Below are the code and all the weights of a small trained network. Each question names an input and a class and asks about switching units off, where a switched-off unit gives its printed mean instead of its output.

import numpy as np


def w(rows, s, z=0):
    codes = np.array(rows[::2]) - 128.0
    scale = np.full(codes.shape[1], s)
    scale[-1] = z or s
    return codes * scale


def f(y):
    return np.maximum(y, 0)


def log_softmax(a):
    a = a - a.max(-1, keepdims=True)
    return a - np.log(np.exp(a).sum(-1, keepdims=True))


def net(x, mask):
    res = np.array(x, float).reshape(1, 8) / 4 @ E
    y = f(res @ A[0][:, :-1].T + A[0][:, -1])
    res = res + np.where(mask, y, B[0][:, -1]) @ B[0][:, :-1]
    return log_softmax(res[-1] @ U[:, :-1].T + U[:, -1])


A, B = {}, {}
E = w([
[127,131,132,125,130,125,134],'x0',
[184,229,73,118,165,119,78],'x1',
[130,132,130,110,133,126,136],'x2',
[127,132,126,131,129,129,128],'x3',
[132,137,115,112,115,140,147],'x4',
[4,162,58,82,114,48,105],'x5',
[157,66,49,162,130,17,182],'x6',
[68,165,127,134,230,160,187],'x7',
],0.012)
A[0] = w([
[82,172,200,86,101,201,58,55],'neuron 1',
[172,112,139,94,31,96,52,88],'neuron 2',
[174,171,99,98,168,107,52,77],'neuron 3',
[104,109,120,132,146,137,84,245],'neuron 4',
[157,162,88,110,162,125,83,86],'neuron 5',
[3,150,84,99,91,81,82,76],'neuron 6',
[83,124,105,90,124,114,98,45],'neuron 7',
[64,70,198,114,99,109,140,44],'neuron 8',
],0.012)
B[0] = w([
[154,85,80,172,144,39,137,226],'neuron 1',
[61,142,119,120,212,157,102,231],'neuron 2',
[109,132,132,174,49,151,174,190],'neuron 3',
[131,167,142,2,101,91,126,232],'neuron 4',
[85,158,144,146,83,160,175,173],'neuron 5',
[191,75,158,160,156,171,105,247],'neuron 6',
[177,98,128,143,132,172,122,154],'neuron 7',
[88,200,130,180,44,153,164,189],'neuron 8',
],0.012,0.014)
U = w([
[202,106,189,158,152,192,89,69],'0',
[110,138,134,91,133,112,113,247],'1',
[65,150,133,157,71,145,146,54],'2',
[114,131,135,78,136,109,115,227],'3',
[108,95,57,163,147,24,121,50],'4',
[10,152,130,127,248,156,118,113],'5',
],0.013)

Each question gives the input, the list of numbers given to net, and the class t.
The units are the neurons (one row each of A and B). Each row of codes is followed by its name. A weight is (code - 128) times the scale printed after its matrix; where a second scale follows, it is the last column's (A, B and U).
mask holds one flag per neuron, in row order. A switched-off neuron (its flag False) gives its mean, the last column of its row in B, instead of its output. The means were averaged over made-up inputs and are rounded, as every weight is.
A unit's drop is (log p(t) with every unit on - log p(t) with that unit switched off) / (log p(t) with every unit on - log p(t) with every unit switched off).
The circuit of an input: a set's keep is (log p(t) with only the set's units on - log p(t) with every unit switched off) / (log p(t) with every unit on - log p(t) with every unit switched off). Starting from all 8 units, units are removed one at a time, each time the one whose removal leaves the highest keep (on an exact tie, the one counted first), for as long as the keep stays at least 0.8.
circuit, biggest first: the units of the circuit, biggest drop first
unit that matters most: the unit with the biggest drop
top k neurons: the k neurons with the biggest drops, biggest first
drop when u is switched off: that unit's drop, to one decimal
input [-6,-7,5,2,-2,8,-3,5], class 0: unit that matters most : neuron 6
input [3,6,-1,2,-3,-6,-7,-8], class 5: top 2 neurons : neuron 2; neuron 6
input [-8,1,-8,8,-5,4,1,6], class 3: top 2 neurons : neuron 2; neuron 4
input [1,8,-8,0,-4,7,-3,8], class 2: circuit, biggest first : neuron 3; neuron 2
input [4,-3,-7,3,-7,-5,2,-2], class 1: top 2 neurons : neuron 6; neuron 7
input [4,-3,-8,-4,8,6,5,6], class 1: circuit, biggest first : neuron 2; neuron 1
input [-8,7,-7,-3,-3,-3,-1,5], class 2: circuit, biggest first : neuron 3; neuron 5
input [-6,7,-3,-3,-1,4,4,4], class 2: circuit, biggest first : neuron 3; neuron 5
input [1,8,-4,-4,-3,4,-8,-7], class 2: top 2 neurons : neuron 3; neuron 5
input [7,-5,-5,-4,0,-1,4,-6], class 5: circuit, biggest first : neuron 2; neuron 1
input [-6,5,3,6,-4,0,5,-3], class 3: top 2 neurons : neuron 1; neuron 8
input [-1,-6,-6,1,1,-3,-6,6], class 2: top 3 neurons : neuron 2; neuron 8; neuron 6
input [-5,-8,-8,-3,3,3,6,8], class 2: top 2 neurons : neuron 8; neuron 2
input [-4,6,-8,4,-8,2,4,-6], class 1: unit that matters most : neuron 8
input [-6,-1,-3,7,3,-1,-2,3], class 3: circuit, biggest first : neuron 2; neuron 6; neuron 8
input [4,-3,-4,4,-4,-3,0,-6], class 5: circuit, biggest first : neuron 2; neuron 6
input [3,8,-8,-2,2,2,0,7], class 2: top 2 neurons : neuron 3; neuron 2
input [1,-6,-3,3,-1,3,1,6], class 2: top 3 neurons : neuron 2; neuron 8; neuron 1
input [-2,-1,2,7,3,-4,-7,3], class 3: circuit, biggest first : neuron 6; neuron 2
input [-5,-1,3,6,-8,-3,-1,-3], class 1: circuit, biggest first : neuron 6
input [-6,8,-3,-3,4,-2,4,-4], class 2: top 2 neurons : neuron 3; neuron 5
input [7,-1,-1,6,8,-7,5,-6], class 1: top 2 neurons : neuron 6; neuron 2
input [5,-3,-5,-2,-6,-3,-6,4], class 1: top 3 neurons : neuron 2; neuron 6; neuron 4
input [0,8,-7,7,-4,5,-3,3], class 2: top 2 neurons : neuron 3; neuron 5
input [-4,8,1,-1,7,8,-4,-6], class 0: top 3 neurons : neuron 6; neuron 7; neuron 8
input [0,7,0,0,-6,1,-2,-1], class 2: drop when neuron 5 is switched off : 0.2
input [2,7,-4,0,-8,8,5,0], class 0: drop when neuron 6 is switched off : 0.7
